Below are the code and all the weights of a small trained network. Each question names an input and a class and asks about switching units off, where a switched-off unit gives its printed mean instead of its output.

import numpy as np


def w(rows, s, z=0):
    codes = np.array(rows[::2]) - 128.0
    scale = np.full(codes.shape[1], s)
    scale[-1] = z or s
    return codes * scale


def norm(h):
    return h / np.sqrt((h * h).mean(-1, keepdims=True) + 1e-5)


def f(y):
    return y / 2 * (1 + np.tanh(0.7978845608 * (y + 0.044715 * y**3)))


def log_softmax(a):
    a = a - a.max(-1, keepdims=True)
    return a - np.log(np.exp(a).sum(-1, keepdims=True))


def net(x, mask):
    res = np.array(x, float).reshape(1, 4) / 4 @ E
    u = 0
    for l in range(2):
        y = f(norm(res) @ A[l][:, :-1].T + A[l][:, -1])
        res = res + np.where(mask[u : u + 8], y, B[l][:, -1]) @ B[l][:, :-1]
        u += 8
    return log_softmax(norm(res)[-1] @ U[:, :-1].T + U[:, -1])


A, B = {}, {}
E = w([
[254,158,117,144],'x0',
[112,43,133,90],'x1',
[97,81,56,75],'x2',
[189,146,169,228],'x3',
],0.0092)
A[0] = w([
[158,153,116,163,123],'0.n1',
[7,72,90,28,159],'0.n2',
[202,120,156,82,98],'0.n3',
[133,160,213,31,227],'0.n4',
[76,117,75,108,3],'0.n5',
[162,169,56,84,95],'0.n6',
[136,53,195,254,50],'0.n7',
[133,26,84,171,150],'0.n8',
],0.0098,0.006)
B[0] = w([
[88,94,143,158,148],'0.n1',
[4,103,89,53,254],'0.n2',
[110,33,88,89,143],'0.n3',
[46,124,63,166,199],'0.n4',
[77,102,108,112,129],'0.n5',
[166,78,190,177,143],'0.n6',
[139,167,97,140,158],'0.n7',
[114,207,76,186,159],'0.n8',
],0.011,0.0088)
A[1] = w([
[92,95,208,231,221],'1.n1',
[116,74,230,108,155],'1.n2',
[223,112,94,186,228],'1.n3',
[94,227,134,248,186],'1.n4',
[166,200,49,109,205],'1.n5',
[128,46,121,53,128],'1.n6',
[104,63,176,212,2],'1.n7',
[240,89,119,106,99],'1.n8',
],0.011,0.006)
B[1] = w([
[173,215,10,165,205],'1.n1',
[120,175,57,159,122],'1.n2',
[190,85,127,144,239],'1.n3',
[181,205,68,199,255],'1.n4',
[158,114,153,197,183],'1.n5',
[94,104,88,126,165],'1.n6',
[155,108,186,187,120],'1.n7',
[166,77,158,79,158],'1.n8',
],0.012,0.0095)
U = w([
[241,55,135,92,127],'0',
[157,149,177,89,2],'1',
[234,246,59,252,251],'2',
[48,54,36,39,254],'3',
[149,136,193,48,2],'4',
],0.011,0.0061)

Each question gives the input, the list of numbers given to net, and the class t.
The units are the neurons (one row each of A and B). Each row of codes is followed by its name. A weight is (code - 128) times the scale printed after its matrix; where a second scale follows, it is the last column's (A, B and U).
mask holds one flag per neuron, layer by layer. A switched-off neuron (its flag False) gives its mean, the last column of its row in B, instead of its output. The means were averaged over made-up inputs and are rounded, as every weight is.
A unit's drop is (log p(t) with every unit on - log p(t) with that unit switched off) / (log p(t) with every unit on - log p(t) with every unit switched off).
The circuit of an input: a set's keep is (log p(t) with only the set's units on - log p(t) with every unit switched off) / (log p(t) with every unit on - log p(t) with every unit switched off). Starting from the 12 units with the biggest drops (on a tie, the unit counted first), units are removed one at a time, each time the one whose removal leaves the highest keep (on an exact tie, the one counted first), for as long as the keep stays at least 0.8.
circuit, biggest first: the units of the circuit, biggest drop first
top k neurons: the k neurons with the biggest drops, biggest first
top k neurons in layer l: the k neurons of layer l with the biggest drops, biggest first
drop of u: that unit's drop, to one decimal
input [8,4,-3,-3], class 0: top neuron	0.n2
input [4,3,-1,3], class 0: circuit, biggest first	0.n3, 1.n4
input [6,4,4,5], class 0: circuit, biggest first	1.n4, 1.n1
input [4,3,-5,-3], class 3: top 2 neurons	0.n3, 1.n4
input [8,-5,7,-5], class 0: top 2 neurons in layer 0	0.n2, 0.n6
input [8,0,5,-4], class 0: top 2 neurons	0.n2, 0.n6
input [-5,-1,2,3], class 3: top 2 neurons	0.n2, 1.n4
input [6,-1,-1,2], class 0: top 2 neurons in layer 1	1.n8, 1.n3
input [8,-8,8,0], class 0: top 3 neurons in layer 1	1.n8, 1.n4, 1.n1
input [7,-5,6,-3], class 0: drop of 0.n2	0.3
